Here is a tiny trained network, its code and every weight. The questions are about switching its units off for an input and a target symbol, where a switched-off unit gives its printed mean instead of its output.

import numpy as np


def w(rows, s, z=0):
    codes = np.array(rows[::2]) - 128.0
    scale = np.full(codes.shape[1], s)
    scale[-1] = z or s
    return codes * scale


def norm(h):
    return h / np.sqrt((h * h).mean(-1, keepdims=True) + 1e-5)


def f(y):
    return np.maximum(y, 0)


def softmax(a):
    e = np.exp(a - a.max(-1, keepdims=True))
    return e / e.sum(-1, keepdims=True)


def log_softmax(a):
    a = a - a.max(-1, keepdims=True)
    return a - np.log(np.exp(a).sum(-1, keepdims=True))


def net(x, mask):
    ids = ['ΓΛαεθμ'.index(c) for c in x.split()]
    T = len(ids)
    res = E[ids] + P[:T]
    u = 0
    for l in range(3):
        r = norm(res)
        for j in range(2):
            rows = slice(3 * j, 3 * j + 3)
            q, k, v = (r @ M[l][rows].T for M in (Q, K, V))
            z = softmax(np.where(np.tri(T) > 0, q @ k.T / 3**0.5, -1e9)) @ v
            o = O[l][rows]
            res = res + np.where(mask[u + j], z, o[:, -1]) @ o[:, :-1]
        u += 2
        y = f(norm(res) @ A[l][:, :-1].T + A[l][:, -1])
        res = res + np.where(mask[u : u + 4], y, B[l][:, -1]) @ B[l][:, :-1]
        u += 4
    return log_softmax(norm(res)[-1] @ U[:, :-1].T + U[:, -1])


Q, K, V, O, A, B = {}, {}, {}, {}, {}, {}
E = w([
[69,112,175,197,109,5,125,109,178,83,146,179],'Γ',
[138,64,94,67,83,157,151,155,180,114,94,207],'Λ',
[163,164,215,138,142,97,163,121,118,71,150,81],'α',
[195,166,184,132,171,72,99,151,143,120,109,130],'ε',
[142,92,184,46,181,63,71,103,122,135,78,115],'θ',
[100,128,185,154,111,150,59,173,102,21,127,213],'μ',
],0.018)
P = w([
[109,140,147,100,99,152,38,125,147,127,110,69],'0',
[168,200,101,124,168,68,95,139,106,127,155,168],'1',
[120,97,143,95,152,156,145,188,132,205,197,70],'2',
[183,194,142,99,111,66,44,133,109,67,147,179],'3',
[101,170,127,141,143,206,113,121,174,147,58,92],'4',
[162,141,95,135,191,84,184,122,86,221,146,220],'5',
[143,57,159,115,85,158,145,163,79,177,128,77],'6',
[163,167,79,111,101,47,96,103,129,68,189,128],'7',
[109,145,162,108,136,129,134,166,202,184,140,90],'8',
[249,99,100,147,128,96,179,124,52,102,127,250],'9',
],0.013)
Q[0] = w([
[119,143,116,176,46,56,137,151,142,87,131,175],'0.h0',
[86,148,163,121,102,163,98,165,105,98,138,187],'0.h0',
[138,202,108,130,129,58,126,102,102,57,118,174],'0.h0',
[64,87,235,155,243,168,217,225,89,255,150,200],'0.h1',
[21,170,78,125,123,181,95,145,195,159,172,1],'0.h1',
[169,116,230,98,56,106,60,238,229,31,56,88],'0.h1',
],0.0074)
K[0] = w([
[140,121,154,184,87,91,126,160,157,132,144,205],'0.h0',
[85,108,199,61,98,143,85,139,155,82,102,171],'0.h0',
[88,171,111,188,168,119,116,62,96,72,148,102],'0.h0',
[154,14,199,88,69,14,158,234,97,165,254,153],'0.h1',
[96,245,57,112,195,110,120,102,204,133,186,172],'0.h1',
[84,147,152,189,125,95,148,95,223,122,53,144],'0.h1',
],0.0089)
V[0] = w([
[136,78,166,113,162,178,80,195,90,112,46,104],'0.h0',
[111,114,88,148,94,166,203,148,200,142,75,89],'0.h0',
[114,91,166,101,109,122,101,76,184,124,207,182],'0.h0',
[125,80,73,96,156,101,39,134,140,162,82,203],'0.h1',
[143,165,32,20,217,102,136,79,108,182,124,62],'0.h1',
[116,1,118,135,131,67,168,84,231,128,113,68],'0.h1',
],0.0072)
O[0] = w([
[126,158,46,135,83,200,225,118,130,121,135,61,155],'0.h0',
[125,96,148,78,125,125,181,92,176,98,152,139,2],'0.h0',
[54,198,76,105,192,129,181,97,157,139,157,98,203],'0.h0',
[146,23,116,181,124,149,96,64,195,98,141,190,182],'0.h1',
[209,119,110,93,41,59,153,122,156,30,98,154,54],'0.h1',
[110,128,193,146,100,149,77,215,178,162,1,170,215],'0.h1',
],0.0098,0.008)
A[0] = w([
[60,9,95,8,56,177,103,66,180,100,95,2,181],'0.n0',
[171,144,123,114,185,125,49,187,87,89,121,119,244],'0.n1',
[114,112,148,82,103,226,195,110,149,80,164,130,2],'0.n2',
[208,160,98,125,158,55,151,62,24,101,154,213,179],'0.n3',
],0.0082,0.0013)
B[0] = w([
[124,185,120,63,135,155,89,176,106,116,128,142,228],'0.n0',
[172,164,78,146,131,131,147,102,151,160,132,166,254],'0.n1',
[130,113,122,136,106,140,146,88,110,130,131,154,150],'0.n2',
[108,114,5,73,128,131,175,105,146,107,171,170,223],'0.n3',
],0.017,0.007)
Q[1] = w([
[154,152,80,117,94,86,155,51,87,126,111,87],'1.h0',
[195,102,169,138,97,140,137,174,138,103,13,156],'1.h0',
[72,168,131,149,91,184,152,177,102,254,143,78],'1.h0',
[151,83,113,152,167,127,58,70,126,139,190,139],'1.h1',
[80,122,152,127,197,229,100,131,106,217,118,93],'1.h1',
[64,126,66,104,184,71,219,180,108,172,154,123],'1.h1',
],0.0096)
K[1] = w([
[219,159,172,137,141,158,146,117,150,135,169,63],'1.h0',
[148,97,116,5,108,50,91,149,165,127,173,136],'1.h0',
[45,113,185,192,128,2,179,84,165,124,220,130],'1.h0',
[142,160,51,163,65,221,133,55,175,129,141,170],'1.h1',
[27,109,163,209,133,66,151,94,174,93,190,150],'1.h1',
[143,69,157,153,149,128,200,166,130,222,146,68],'1.h1',
],0.0083)
V[1] = w([
[92,114,213,108,106,39,148,70,166,162,131,90],'1.h0',
[62,112,98,112,125,12,60,86,91,140,135,119],'1.h0',
[82,118,182,112,64,123,62,90,70,53,142,105],'1.h0',
[98,206,93,96,111,255,176,99,168,139,141,163],'1.h1',
[194,139,109,83,85,179,120,110,152,117,120,43],'1.h1',
[195,105,130,152,106,52,184,80,192,168,101,202],'1.h1',
],0.0074)
O[1] = w([
[102,124,186,140,96,139,138,188,100,94,58,204,13],'1.h0',
[86,80,147,182,154,217,79,118,94,98,46,202,153],'1.h0',
[132,134,120,182,122,188,95,127,68,2,53,54,45],'1.h0',
[103,107,67,151,59,109,116,161,153,206,110,99,254],'1.h1',
[172,121,94,74,137,117,90,62,82,142,106,195,63],'1.h1',
[103,139,141,133,104,152,94,227,172,181,184,105,17],'1.h1',
],0.0097,0.005)
A[1] = w([
[47,136,247,185,201,190,95,194,129,166,80,116,255],'1.n0',
[189,143,130,123,121,79,153,42,131,165,109,116,168],'1.n1',
[107,110,150,139,128,164,153,136,126,142,204,105,190],'1.n2',
[141,110,77,98,89,63,208,106,114,83,140,113,82],'1.n3',
],0.011,0.003)
B[1] = w([
[140,146,204,129,246,229,147,148,177,81,133,171,250],'1.n0',
[161,102,141,172,101,135,143,137,78,64,133,88,175],'1.n1',
[108,156,139,202,150,176,103,12,87,34,55,34,143],'1.n2',
[88,67,127,129,202,100,153,158,98,53,106,178,167],'1.n3',
],0.012,0.021)
Q[2] = w([
[117,188,171,70,135,139,103,156,96,153,107,18],'2.h0',
[117,111,156,167,177,132,184,194,91,133,115,121],'2.h0',
[186,87,174,107,67,94,107,145,148,131,158,91],'2.h0',
[172,121,172,190,143,95,160,72,102,160,245,63],'2.h1',
[117,139,122,145,93,148,89,101,151,133,95,145],'2.h1',
[60,75,137,87,180,126,182,158,142,148,220,135],'2.h1',
],0.011)
K[2] = w([
[111,189,152,109,184,57,70,124,136,210,71,78],'2.h0',
[178,88,188,193,203,141,150,167,91,166,118,119],'2.h0',
[154,132,75,123,182,51,67,111,152,119,121,237],'2.h0',
[122,127,100,199,127,66,174,105,156,112,206,66],'2.h1',
[116,140,107,175,100,172,84,125,144,124,101,204],'2.h1',
[98,132,116,80,254,108,212,108,134,125,235,212],'2.h1',
],0.0088)
V[2] = w([
[90,107,112,247,97,113,77,99,141,166,144,199],'2.h0',
[113,171,65,131,72,108,162,174,155,172,160,179],'2.h0',
[136,197,102,138,58,224,191,119,62,71,154,254],'2.h0',
[187,60,165,121,104,199,151,142,136,239,141,90],'2.h1',
[141,53,151,185,39,39,160,69,180,79,157,131],'2.h1',
[130,32,89,195,97,102,181,51,146,154,76,127],'2.h1',
],0.0061)
O[2] = w([
[54,46,101,137,86,195,102,116,90,6,207,150,91],'2.h0',
[152,90,103,120,96,152,254,138,101,109,130,167,96],'2.h0',
[170,26,88,89,120,110,201,189,200,142,151,70,196],'2.h0',
[162,73,62,158,166,167,224,139,137,88,96,159,85],'2.h1',
[97,204,117,60,64,199,145,223,130,148,142,170,3],'2.h1',
[137,105,17,113,123,154,98,188,198,135,220,141,53],'2.h1',
],0.0081,0.008)
A[2] = w([
[161,167,244,159,150,158,153,175,85,118,121,66,202],'2.n0',
[160,71,82,146,92,71,154,123,129,127,199,137,123],'2.n1',
[98,133,212,179,113,169,127,178,154,166,129,125,78],'2.n2',
[69,101,131,159,184,158,152,163,134,98,68,155,252],'2.n3',
],0.012,0.0029)
B[2] = w([
[254,36,164,130,149,141,140,34,201,46,165,222,239],'2.n0',
[180,114,197,199,138,184,105,205,159,163,20,120,223],'2.n1',
[120,158,139,115,217,157,46,74,143,83,110,200,210],'2.n2',
[184,199,251,218,194,141,103,207,82,144,158,95,247],'2.n3',
],0.0095,0.013)
U = w([
[113,147,214,111,197,169,97,164,174,104,172,180,144],'Γ',
[157,98,170,196,99,95,102,230,191,211,117,65,8],'Λ',
[85,253,141,69,152,52,101,235,51,111,71,120,202],'α',
[89,112,80,22,115,145,157,122,206,112,227,245,194],'ε',
[160,54,182,155,77,56,194,29,141,57,114,172,58],'θ',
[72,73,112,143,190,121,102,105,94,159,201,59,92],'μ',
],0.0063,0.0018)

Each question gives the input, a string of symbols that net reads in full, and the target symbol t.
The units are the heads (3 rows each of Q, K, V and O) and the neurons (one row each of A and B). Each row of codes is followed by its name. A weight is (code - 128) times the scale printed after its matrix; where a second scale follows, it is the last column's (O, A, B and U).
mask holds one flag per unit, layer by layer, with each layer's heads first. A switched-off unit (its flag False) gives its mean, the last column of its rows in O or B, instead of its output. The means were averaged over made-up inputs and are rounded, as every weight is.
A unit's drop is (log p(t) with every unit on - log p(t) with that unit switched off) / (log p(t) with every unit on - log p(t) with every unit switched off).
The circuit of an input: a set's keep is (log p(t) with only the set's units on - log p(t) with every unit switched off) / (log p(t) with every unit on - log p(t) with every unit switched off). Starting from the 12 units with the biggest drops (on a tie, the unit counted first), units are removed one at a time, each time the one whose removal leaves the highest keep (on an exact tie, the one counted first), for as long as the keep stays at least 0.8.
circuit, biggest first: the units of the circuit, biggest drop first
top k neurons: the k neurons with the biggest drops, biggest first
k most important neurons of layer l: the k neurons of layer l with the biggest drops, biggest first
which heads matter: for each layer, one digit per head in row order, 1 if its drop is at least 0.15 and else 0, layers parted by /
drop when u is switched off: that unit's drop, to one decimal
input ε ε α Γ, target ε: circuit, biggest first => 0.n3, 0.h1, 2.h1, 1.n0
input ε Λ θ ε θ Γ θ α, target θ: circuit, biggest first => 0.h1, 1.n0
input Γ Λ α α Γ Γ α μ μ μ, target α: circuit, biggest first => 0.h1, 1.n0
input Λ θ Λ α, target Λ: top 2 neurons => 1.n0, 2.n1
input Γ Γ μ Γ α θ Λ μ μ Λ, target Λ: which heads matter => 00 / 10 / 00
input θ ε Λ θ θ θ Λ ε θ θ, target Λ: which heads matter => 01 / 00 / 00
input θ α Γ μ μ Γ α α Γ α, target α: top 3 neurons => 0.n3, 1.n0, 2.n0
input μ θ Λ Γ μ α α Γ θ θ, target α: top 2 neurons => 2.n0, 1.n0
input ε ε Λ ε, target ε: top 2 neurons => 0.n3, 2.n3
input ε θ ε θ Γ ε, target ε: circuit, biggest first => 0.n3, 0.h1
input ε Γ ε μ ε μ, target ε: circuit, biggest first => 0.h1, 0.n3
input Λ Γ θ μ ε Γ θ Γ, target ε: circuit, biggest first => 0.h1, 0.n3, 1.h0
input θ θ θ α Λ Γ ε θ θ α, target ε: top 2 neurons => 0.n3, 2.n3
input θ Λ μ θ μ α, target μ: most important neuron of layer 1 => 1.n0
input α μ Λ, target ε: top 2 neurons => 0.n0, 1.n0
input ε μ Λ θ μ ε θ, target α: top 2 neurons => 0.n0, 1.n0
input θ μ Λ, target ε: 2 most important neurons of layer 0 => 0.n0, 0.n2
input Γ θ μ ε θ Γ, target μ: 2 most important neurons of layer 1 => 1.n0, 1.n2
input θ Γ Λ μ θ Λ Γ μ, target θ: top neuron => 0.n0
input θ Γ Γ μ ε Γ μ Γ ε Λ, target μ: 2 most important neurons of layer 1 => 1.n0, 1.n2
input θ μ Λ α θ Λ θ ε, target θ: top neuron => 0.n0
input μ ε α μ α α, target α: top 3 neurons => 1.n0, 2.n0, 0.n3
input ε μ ε θ θ μ α Γ ε Γ, target α: top 2 neurons => 2.n0, 1.n0
input ε μ ε ε α, target θ: 2 most important neurons of layer 1 => 1.n0, 1.n1
input Λ Λ Λ θ α μ, target Λ: top 2 neurons => 1.n0, 0.n0
input θ θ Γ α ε θ Λ Γ ε μ, target Λ: 3 most important neurons of layer 2 => 2.n0, 2.n2, 2.n1
input α θ θ Λ ε, target Λ: most important neuron of layer 0 => 0.n0
input ε Γ θ α, target ε: 2 most important neurons of layer 0 => 0.n3, 0.n1
input Γ μ μ α μ ε, target μ: 2 most important neurons of layer 1 => 1.n0, 1.n2
input α θ Γ Λ, target α: drop when 0.h1 is switched off => 1.0
